Below are the code and all the weights of a small trained network. Each question names an input and a target symbol and asks about switching units off, where a switched-off unit gives its printed mean instead of its output.

import numpy as np


def w(rows, s, z=0):
    codes = np.array(rows[::2]) - 128.0
    scale = np.full(codes.shape[1], s)
    scale[-1] = z or s
    return codes * scale


def norm(h):
    return h / np.sqrt((h * h).mean(-1, keepdims=True) + 1e-5)


def f(y):
    return y / 2 * (1 + np.tanh(0.7978845608 * (y + 0.044715 * y**3)))


def softmax(a):
    e = np.exp(a - a.max(-1, keepdims=True))
    return e / e.sum(-1, keepdims=True)


def log_softmax(a):
    a = a - a.max(-1, keepdims=True)
    return a - np.log(np.exp(a).sum(-1, keepdims=True))


def net(x, mask):
    ids = ['ΛΞΠΦαβγδεζηθμτψω'.index(c) for c in x.split()]
    T = len(ids)
    res = E[ids] + P[:T]
    u = 0
    for l in range(2):
        r = norm(res)
        for j in range(2):
            rows = slice(3 * j, 3 * j + 3)
            q, k, v = (r @ M[l][rows].T for M in (Q, K, V))
            z = softmax(np.where(np.tri(T) > 0, q @ k.T / 3**0.5, -1e9)) @ v
            o = O[l][rows]
            res = res + np.where(mask[u + j], z, o[:, -1]) @ o[:, :-1]
        u += 2
        y = f(norm(res) @ A[l][:, :-1].T + A[l][:, -1])
        res = res + np.where(mask[u : u + 8], y, B[l][:, -1]) @ B[l][:, :-1]
        u += 8
    return log_softmax(norm(res)[-1] @ U[:, :-1].T + U[:, -1])


Q, K, V, O, A, B = {}, {}, {}, {}, {}, {}
E = w([
[113,210,174,151,189,130,138],'Λ',
[136,111,135,218,146,134,71],'Ξ',
[170,94,104,122,98,183,203],'Π',
[136,212,180,136,37,107,125],'Φ',
[126,137,130,100,169,178,235],'α',
[130,183,127,2,94,161,89],'β',
[178,165,214,128,72,191,201],'γ',
[150,132,89,123,127,188,52],'δ',
[117,93,153,174,238,63,163],'ε',
[68,143,126,103,219,100,132],'ζ',
[90,53,207,116,103,149,93],'η',
[121,156,111,17,134,64,208],'θ',
[114,97,86,144,98,64,130],'μ',
[164,126,97,154,21,142,89],'τ',
[97,160,141,125,119,58,89],'ψ',
[180,139,138,54,74,67,189],'ω',
],0.005)
P = w([
[5,198,89,107,97,150,194],'0',
[160,122,127,104,169,85,124],'1',
[179,95,127,101,173,67,123],'2',
[160,95,138,91,161,66,116],'3',
[138,90,166,101,163,57,136],'4',
[137,98,164,111,158,32,137],'5',
],0.0019)
Q[0] = w([
[187,168,121,142,96,9,71],'L0H1',
[107,2,144,169,140,143,32],'L0H1',
[205,99,169,157,22,134,85],'L0H1',
[195,170,158,23,162,54,187],'L0H2',
[168,171,29,175,151,115,85],'L0H2',
[52,149,142,100,150,146,127],'L0H2',
],0.011)
K[0] = w([
[180,130,234,99,124,69,47],'L0H1',
[27,87,147,186,131,201,58],'L0H1',
[129,97,191,154,29,174,104],'L0H1',
[97,54,248,27,142,132,125],'L0H2',
[248,124,116,135,188,74,81],'L0H2',
[74,139,120,151,142,139,101],'L0H2',
],0.011)
V[0] = w([
[163,96,185,161,171,121,87],'L0H1',
[136,123,150,137,142,136,121],'L0H1',
[106,145,71,159,137,176,194],'L0H1',
[114,86,112,81,77,137,114],'L0H2',
[186,254,31,188,141,147,162],'L0H2',
[54,56,107,174,65,132,109],'L0H2',
],0.005)
O[0] = w([
[32,134,127,149,79,176,144,160],'L0H1',
[90,134,121,135,122,148,150,129],'L0H1',
[175,69,104,105,157,131,129,28],'L0H1',
[155,170,120,146,94,131,184,148],'L0H2',
[211,137,180,74,186,83,77,2],'L0H2',
[135,126,142,252,97,118,120,190],'L0H2',
],0.0032,0.0025)
A[0] = w([
[135,134,153,58,104,201,150,22],'L0N1',
[165,197,173,149,255,206,84,144],'L0N2',
[102,235,159,119,144,94,144,198],'L0N3',
[93,152,171,130,44,44,84,214],'L0N4',
[155,19,140,108,222,185,208,51],'L0N5',
[229,179,206,93,58,140,110,116],'L0N6',
[197,152,102,83,139,156,28,255],'L0N7',
[242,105,90,219,122,129,130,154],'L0N8',
],0.0058,0.00093)
B[0] = w([
[133,134,111,75,176,187,165,127],'L0N1',
[81,248,233,136,138,62,194,151],'L0N2',
[153,172,90,135,218,122,116,180],'L0N3',
[165,181,46,173,206,173,157,254],'L0N4',
[221,135,81,143,222,192,186,142],'L0N5',
[211,174,173,145,94,242,153,154],'L0N6',
[107,214,94,145,104,176,104,133],'L0N7',
[61,1,36,138,65,121,30,167],'L0N8',
],0.0065,0.0046)
Q[1] = w([
[148,163,178,127,102,171,71],'L1H1',
[123,79,70,55,68,122,115],'L1H1',
[151,139,127,46,201,198,150],'L1H1',
[167,120,190,3,109,63,90],'L1H2',
[211,112,133,99,122,71,104],'L1H2',
[134,182,116,124,71,150,104],'L1H2',
],0.014)
K[1] = w([
[129,196,226,145,97,212,150],'L1H1',
[131,70,124,69,120,189,58],'L1H1',
[200,136,223,54,195,92,84],'L1H1',
[181,152,64,50,67,6,117],'L1H2',
[199,148,122,142,79,62,204],'L1H2',
[124,170,90,155,86,176,97],'L1H2',
],0.011)
V[1] = w([
[113,72,152,133,72,104,80],'L1H1',
[131,158,116,149,118,160,127],'L1H1',
[120,91,171,133,163,154,72],'L1H1',
[215,102,216,224,148,129,96],'L1H2',
[1,112,95,137,126,254,209],'L1H2',
[114,173,88,205,22,84,250],'L1H2',
],0.0083)
O[1] = w([
[148,172,167,109,169,155,134,66],'L1H1',
[125,94,116,107,101,138,142,159],'L1H1',
[135,156,128,145,118,159,169,81],'L1H1',
[164,83,166,206,148,129,151,156],'L1H2',
[145,173,169,60,140,136,1,254],'L1H2',
[96,219,128,194,50,144,88,177],'L1H2',
],0.007,0.0058)
A[1] = w([
[89,196,152,223,78,179,95,59],'L1N1',
[133,10,231,196,125,83,180,73],'L1N2',
[163,51,224,107,114,250,145,50],'L1N3',
[211,163,67,104,116,91,240,53],'L1N4',
[152,101,160,173,202,118,197,95],'L1N5',
[21,35,169,56,182,67,192,2],'L1N6',
[169,162,198,168,218,115,46,148],'L1N7',
[101,3,85,151,71,21,41,89],'L1N8',
],0.0065,0.0022)
B[1] = w([
[92,52,172,153,167,112,105,254],'L1N1',
[156,219,86,167,132,215,122,128],'L1N2',
[46,90,131,126,99,104,175,143],'L1N3',
[155,120,186,123,85,35,80,176],'L1N4',
[94,161,174,110,173,208,81,150],'L1N5',
[16,90,116,135,111,181,132,153],'L1N6',
[143,90,136,137,94,83,220,246],'L1N7',
[130,197,98,146,86,131,254,236],'L1N8',
],0.0098,0.0044)
U = w([
[91,226,209,107,184,73,163,62],'Λ',
[177,16,63,88,137,164,139,162],'Ξ',
[98,187,55,153,37,127,211,239],'Π',
[154,191,101,41,117,177,100,251],'Φ',
[213,109,156,93,50,36,112,77],'α',
[140,102,212,81,77,186,218,169],'β',
[123,78,65,193,54,204,83,95],'γ',
[131,124,138,107,126,135,117,12],'δ',
[188,108,167,54,227,134,142,164],'ε',
[2,83,95,88,171,163,144,140],'ζ',
[155,129,44,158,228,68,81,148],'η',
[59,204,145,148,74,149,33,183],'θ',
[95,31,196,222,131,94,133,111],'μ',
[253,172,170,204,132,178,124,50],'τ',
[114,150,141,162,217,248,140,133],'ψ',
[79,62,95,37,112,63,144,10],'ω',
],0.0075,0.0019)

Each question gives the input, a string of symbols that net reads in full, and the target symbol t.
The units are the heads (3 rows each of Q, K, V and O) and the neurons (one row each of A and B). Each row of codes is followed by its name. A weight is (code - 128) times the scale printed after its matrix; where a second scale follows, it is the last column's (O, A, B and U).
mask holds one flag per unit, layer by layer, with each layer's heads first. A switched-off unit (its flag False) gives its mean, the last column of its rows in O or B, instead of its output. The means were averaged over made-up inputs and are rounded, as every weight is.
A unit's drop is (log p(t) with every unit on - log p(t) with that unit switched off) / (log p(t) with every unit on - log p(t) with every unit switched off).
The circuit of an input: a set's keep is (log p(t) with only the set's units on - log p(t) with every unit switched off) / (log p(t) with every unit on - log p(t) with every unit switched off). Starting from the 12 units with the biggest drops (on a tie, the unit counted first), units are removed one at a time, each time the one whose removal leaves the highest keep (on an exact tie, the one counted first), for as long as the keep stays at least 0.8.
units of the circuit, in order: the units of the circuit, biggest drop first
most important unit: the unit with the biggest drop
top k neurons: the k neurons with the biggest drops, biggest first
top k neurons in layer l: the k neurons of layer l with the biggest drops, biggest first
which heads matter: for each layer, one digit per head in row order, 1 if its drop is at least 0.15 and else 0, layers parted by /
input δ δ ζ, target ζ: units of the circuit, in order => (L1H2; L1N6; L0N4)
input Ξ μ δ, target θ: units of the circuit, in order => (L0N7; L0N4)
input Λ μ η ω, target ζ: units of the circuit, in order => (L0H2; L1H2; L1N6)
input η μ β Ξ, target θ: units of the circuit, in order => (L1H2; L0H2)
input Λ γ ε, target ψ: units of the circuit, in order => (L1H2; L1N2; L1N5; L0N4)
input Λ β τ η, target ζ: units of the circuit, in order => (L0H2; L1H2; L1N6)
input μ η τ Π, target μ: top 2 neurons => (L0N5; L0N3)
input γ μ Ξ γ Ξ θ, target ω: top 2 neurons => (L1N4; L1N6)
input ω δ μ, target Π: which heads matter => 01 / 00
input μ η Π ψ, target μ: units of the circuit, in order => (L0H2; L1N1)
input Ξ ω μ η Λ, target ψ: units of the circuit, in order => (L1H2; L0H2; L1N2; L1N5)
input μ Φ ζ η τ, target μ: which heads matter => 11 / 01
input Φ ψ Ξ μ Ξ, target Π: most important unit => L1N8
input δ ω Ξ α τ τ, target γ: top 2 neurons => (L0N8; L0N6)
input Ξ μ μ η Ξ, target ψ: most important unit => L1H2
input ψ ψ δ, target θ: which heads matter => 00 / 00
input μ Ξ μ Ξ, target Π: top 2 neurons in layer 0 => (L0N4; L0N8)
input μ ω μ η β ζ, target μ: top 2 neurons in layer 1 => (L1N7; L1N1)
input Π Φ Λ α μ τ, target γ: which heads matter => 00 / 00
input μ ω μ, target α: top 2 neurons in layer 1 => (L1N4; L1N1)
input μ η Ξ α, target μ: units of the circuit, in order => (L0H2; L0H1; L1H2; L1N1)
input ω μ ε μ, target ψ: top 2 neurons => (L1N5; L0N8)
input Λ Λ β ψ η μ, target ζ: most important unit => L0H2
input ψ ε μ η Λ, target α: which heads matter => 11 / 01
input μ Ξ ω μ η δ, target μ: units of the circuit, in order => (L1N1; L0H1)
input μ η μ μ τ Φ, target μ: which heads matter => 11 / 00
input η θ Ξ Φ ε, target θ: most important unit => L0H2
